Here is a tiny trained network, its code and every weight. The questions are about switching its units off for an input and a target symbol, where a switched-off unit gives its printed mean instead of its output.

import numpy as np


def w(rows, s, z=0):
    codes = np.array(rows[::2]) - 128.0
    scale = np.full(codes.shape[1], s)
    scale[-1] = z or s
    return codes * scale


def norm(h):
    return h / np.sqrt((h * h).mean(-1, keepdims=True) + 1e-5)


def softmax(a):
    e = np.exp(a - a.max(-1, keepdims=True))
    return e / e.sum(-1, keepdims=True)


def log_softmax(a):
    a = a - a.max(-1, keepdims=True)
    return a - np.log(np.exp(a).sum(-1, keepdims=True))


def net(x, mask):
    ids = ['αβγεζηθλμξπτφψω'.index(c) for c in x.split()]
    T = len(ids)
    res = E[ids] + P[:T]
    u = 0
    for l in range(3):
        r = norm(res)
        for j in range(2):
            rows = slice(3 * j, 3 * j + 3)
            q, k, v = (r @ M[l][rows].T for M in (Q, K, V))
            z = softmax(np.where(np.tri(T) > 0, q @ k.T / 3**0.5, -1e9)) @ v
            o = O[l][rows]
            res = res + np.where(mask[u + j], z, o[:, -1]) @ o[:, :-1]
        u += 2
    return log_softmax(norm(res)[-1] @ U[:, :-1].T + U[:, -1])


Q, K, V, O = {}, {}, {}, {}
E = w([
[98,78,241],'α',
[101,140,114],'β',
[120,199,132],'γ',
[65,160,139],'ε',
[132,55,169],'ζ',
[71,92,119],'η',
[174,148,190],'θ',
[203,93,192],'λ',
[70,228,131],'μ',
[117,92,24],'ξ',
[172,62,230],'π',
[107,64,248],'τ',
[97,111,105],'φ',
[55,156,7],'ψ',
[155,73,14],'ω',
],0.02)
P = w([
[111,97,193],'0',
[38,2,20],'1',
[169,116,138],'2',
[68,39,67],'3',
[78,149,116],'4',
[6,167,126],'5',
[88,158,135],'6',
[108,111,125],'7',
[161,166,133],'8',
[140,96,125],'9',
],0.0059)
Q[0] = w([
[118,149,181],'0.h1',
[121,57,164],'0.h1',
[121,180,5],'0.h1',
[73,210,169],'0.h2',
[166,248,145],'0.h2',
[227,80,151],'0.h2',
],0.011)
K[0] = w([
[117,55,108],'0.h1',
[97,9,182],'0.h1',
[101,226,120],'0.h1',
[183,154,85],'0.h2',
[114,131,81],'0.h2',
[206,90,173],'0.h2',
],0.011)
V[0] = w([
[76,8,141],'0.h1',
[168,120,149],'0.h1',
[120,144,152],'0.h1',
[92,126,170],'0.h2',
[69,86,148],'0.h2',
[147,160,118],'0.h2',
],0.016)
O[0] = w([
[162,224,178,254],'0.h1',
[50,217,193,146],'0.h1',
[59,96,244,143],'0.h1',
[85,255,128,178],'0.h2',
[127,76,164,178],'0.h2',
[200,73,106,98],'0.h2',
],0.0045,0.0069)
Q[1] = w([
[153,151,34],'1.h1',
[164,73,69],'1.h1',
[133,129,94],'1.h1',
[113,209,111],'1.h2',
[181,1,115],'1.h2',
[165,41,170],'1.h2',
],0.0086)
K[1] = w([
[193,182,193],'1.h1',
[237,121,53],'1.h1',
[54,87,101],'1.h1',
[190,163,213],'1.h2',
[223,253,64],'1.h2',
[174,235,35],'1.h2',
],0.0064)
V[1] = w([
[203,227,217],'1.h1',
[183,111,88],'1.h1',
[124,111,225],'1.h1',
[2,91,163],'1.h2',
[236,92,87],'1.h2',
[176,174,47],'1.h2',
],0.0078)
O[1] = w([
[141,115,75,207],'1.h1',
[176,126,222,38],'1.h1',
[255,68,113,228],'1.h1',
[158,106,83,232],'1.h2',
[55,109,88,2],'1.h2',
[198,195,115,12],'1.h2',
],0.0079,0.0041)
Q[2] = w([
[159,119,61],'2.h1',
[156,7,161],'2.h1',
[154,186,25],'2.h1',
[183,213,184],'2.h2',
[106,185,162],'2.h2',
[179,116,175],'2.h2',
],0.013)
K[2] = w([
[136,110,59],'2.h1',
[243,132,152],'2.h1',
[69,59,79],'2.h1',
[197,112,154],'2.h2',
[171,165,173],'2.h2',
[4,171,131],'2.h2',
],0.011)
V[2] = w([
[216,121,117],'2.h1',
[121,145,188],'2.h1',
[131,43,165],'2.h1',
[116,161,4],'2.h2',
[167,147,181],'2.h2',
[110,133,101],'2.h2',
],0.014)
O[2] = w([
[148,254,164,210],'2.h1',
[184,191,183,171],'2.h1',
[43,166,222,207],'2.h1',
[156,114,232,4],'2.h2',
[243,68,101,179],'2.h2',
[160,195,106,93],'2.h2',
],0.008,0.0046)
U = w([
[115,79,98,254],'α',
[99,126,100,246],'β',
[139,81,155,62],'γ',
[138,128,153,92],'ε',
[137,131,116,20],'ζ',
[79,199,159,203],'η',
[137,125,140,64],'θ',
[131,164,123,32],'λ',
[131,99,173,96],'μ',
[249,194,100,163],'ξ',
[134,139,141,41],'π',
[149,116,149,49],'τ',
[127,123,128,18],'φ',
[142,139,121,32],'ψ',
[101,114,157,15],'ω',
],0.018,0.007)

Each question gives the input, a string of symbols that net reads in full, and the target symbol t.
The units are the heads (3 rows each of Q, K, V and O). Each row of codes is followed by its name. A weight is (code - 128) times the scale printed after its matrix; where a second scale follows, it is the last column's (O and U).
mask holds one flag per head, layer by layer. A switched-off head (its flag False) gives its mean, the last column of its rows in O, instead of its output. The means were averaged over made-up inputs and are rounded, as every weight is.
A unit's drop is (log p(t) with every unit on - log p(t) with that unit switched off) / (log p(t) with every unit on - log p(t) with every unit switched off).
The circuit of an input: a set's keep is (log p(t) with only the set's units on - log p(t) with every unit switched off) / (log p(t) with every unit on - log p(t) with every unit switched off). Starting from all 6 units, units are removed one at a time, each time the one whose removal leaves the highest keep (on an exact tie, the one counted first), for as long as the keep stays at least 0.8.
circuit, biggest first: the units of the circuit, biggest drop first
unit that matters most: the unit with the biggest drop
which heads matter: for each layer, one digit per head in row order, 1 if its drop is at least 0.15 and else 0, layers parted by /
drop of u: that unit's drop, to one decimal
input θ θ γ η μ θ, target ξ: unit that matters most => 2.h2
input θ η π α τ, target η: circuit, biggest first => [2.h1; 2.h2]
input ψ η ω λ π, target η: which heads matter => 00 / 00 / 00
input β ξ τ θ π ζ, target ξ: circuit, biggest first => [2.h1; 0.h1; 2.h2]
input ξ θ θ η μ π θ θ ψ, target α: circuit, biggest first => [2.h1; 0.h1]
input θ θ θ φ θ θ, target ξ: which heads matter => 00 / 00 / 01
input θ θ θ θ π ξ μ θ ζ, target ξ: circuit, biggest first => [0.h1; 2.h2]
input θ θ β ξ θ π π, target ξ: which heads matter => 00 / 00 / 11
input θ ω η α, target η: which heads matter => 00 / 10 / 10
input π μ π μ γ γ, target α: which heads matter => 00 / 00 / 10
input θ β θ α, target η: which heads matter => 00 / 00 / 10
input ξ θ μ ε, target α: which heads matter => 00 / 11 / 10
input θ θ ξ ω η π π, target η: which heads matter => 00 / 10 / 10
input θ β θ ξ ω α π η, target η: unit that matters most => 2.h1
input η ω η θ π θ θ ζ μ, target α: drop of 0.h1 => 0.1
input π η ζ, target η: drop of 0.h2 => 0.0
input θ π θ β θ π π, target ξ: drop of 0.h1 => 0.3
